[[182, 78, 98, 207, 95, 159, 133, 198, 51, 156, 110, 153, 117, 97, 140, 168], [159, 167, 93, 107, 116, 78, 201, 75, 123, 188, 64, 151, 191, 108, 192, 210], [73, 179, 159, 169, 191, 88, 188, 88, 206, 72, 81, 57, 149, 95, 212, 197], [142, 54, 74, 100, 161, 189, 105, 193, 81, 193, 90, 80, 66, 74, 112, 195], [174, 88, 66, 135, 214, 70, 114, 209, 44, 152, 81, 44, 60, 201, 115, 151], [49, 131, 101, 51, 131, 120, 107, 90, 59, 84, 110, 66, 160, 103, 203, 98], [53, 191, 56, 83, 87, 195, 57, 87, 68, 130, 76, 176, 158, 98, 152, 194], [110, 170, 112, 192, 148, 110, 107, 137, 163, 137, 169, 203, 83, 207, 130, 162], [202, 56, 183, 108, 57, 162, 53, 174, 120, 173, 78, 115, 188, 135, 160, 169]]
The largest entry is 214
Read off the entry just right of 103.
A: 203
Read off the entry just right of 209.
A: 44
Read off the entry just right of the largest entry.
A: 70
Read off the entry just right of 97.
A: 140
The entry just right of 173 -> 78
Read off the entry just right of 75.
A: 123

Questions about the matrix below. Rows and columns are numbered from 1.
1) Find the entry in row 3 and column 2.
2) Find the bottom entry of the column that holds the smallest entry.
3) Find the entry at row 1, column 1.
4) Find the entry in row 3 and column 1.
5) Find the entry in row 2 and column 3.
6) Find the bottom-left entry.
7) Find the entry directly above the smallest entry.
8) Find the entry in the bottom-right corner.
[[146 131 129 133 129 137 132 129 132 129]
 [143 185 140 136 138 175 151 140 137 145]
 [142 128 153 148 133 168 163 153 148 150]
 [159 161 145 166 136 215 186 145 162 155]
 [177 140 142 157 133 185 167 142 154 145]
 [140 139 131 133 130 178 202 131 137 184]]
1) 128
2) 139
3) 146
4) 142
5) 140
6) 140
7) 185
8) 184

array([[165, 103, 165, 104, 148, 161],
       [127, 140, 128, 142, 107, 119],
       [121, 147, 122, 149, 117, 117],
       [200,  70, 199,  69, 176, 197]])
The entry in the bottom-left corner is 200
The entry in the bottom-right corner?
A: 197
The second smallest entry is 70
The top-right entry: 161
The entry just left of 197: 176
The smallest entry in the last row is 69
The entry directly below 122 is 199
The entry just left of 148 -> 104
The entry directly below 140?
A: 147
The smallest entry in the last column?
A: 117
The entry just left of 147 -> 121
The entry directly above the smallest entry is 149
The top entry of the column that holds the largest entry: 165

B =
array([[ 55,  53, 120, 169, 199,  89,  54,  63, 176, 201, 119, 194],
       [143,  55, 162, 170, 201,  55,  55, 158, 204, 201, 172, 139],
       [ 55,  55,  87, 181, 192, 110,  55,  54, 149, 202,  88, 201],
       [ 54,  62, 123, 126, 136,  97,  55,  58,  55, 165, 116, 192],
       [195,  92, 200,  54, 197,  54, 146, 202, 202, 137, 202,  57],
       [198, 107, 201,  55, 191,  55, 173, 202, 196, 121, 202,  56],
       [ 56,  55, 151, 135, 200,  77,  54,  77, 176, 203, 152, 183],
       [ 60,  54, 150, 160, 201,  71,  54, 119, 203, 201, 155, 172],
       [188, 105, 204,  54, 199,  55, 136, 201, 199, 114, 203,  53],
       [104,  71, 201,  54, 202,  55,  55, 201, 202,  91, 201,  54]])
Read off the entry directly below 105.
A: 71
Read off the top-right entry.
A: 194
Read off the 4th-last entry, reading row by row.
A: 202
The second entry on the main diagonal is 55
Read off the second entry in reading order.
A: 53
Read off the entry just right of 137.
A: 202
Read off the third entry from the end, reading row by row.
A: 91
Read off the second entry on the diagonal from the top-right corner.
A: 172
Read off the smallest entry in the last column.
A: 53
Read off the entry directly above 60.
A: 56
The bottom-right entry: 54
Read off the entry in the top-left corner.
A: 55
The largest entry in the first column is 198
Read off the third entry in reading order.
A: 120
Read off the entry directly below 160.
A: 54
The bottom-left entry: 104
The entry just right of 150 -> 160
Read off the entry just right of 188.
A: 105
Read off the entry directly below 123.
A: 200
Read off the entry just left of 62.
A: 54
Read off the entry directly below 87.
A: 123
The entry just right of 197 -> 54
The entry just left of 150 -> 54

M =
[[119 144 161 145 128 113]
 [107  88 122 101  46 116]
 [ 83 134 183 131 106 193]
 [142 144 132 155 120 106]
 [ 61 170  79 150 134 133]
 [162 174 134 123 104 121]
 [ 95 162 151 156 146  97]]
Give the top-right entry.
A: 113
Give the largest entry in the last row.
A: 162
Give the first entry of the largest entry's row.
A: 83
The entry just right of 183 is 131
The entry just right of 142 is 144
Give the top-left entry.
A: 119
The entry directly below 121 is 97
The minimum -> 46
The entry directly above 123: 150
Give the entry just left of the smallest entry.
A: 101
Give the entry in the bottom-left corner.
A: 95
Give the entry directly below 131.
A: 155
The third largest entry: 174
Give the largest entry in the last column.
A: 193
Give the entry just right of the smallest entry.
A: 116
The fourth entry from the end, reading row by row is 151
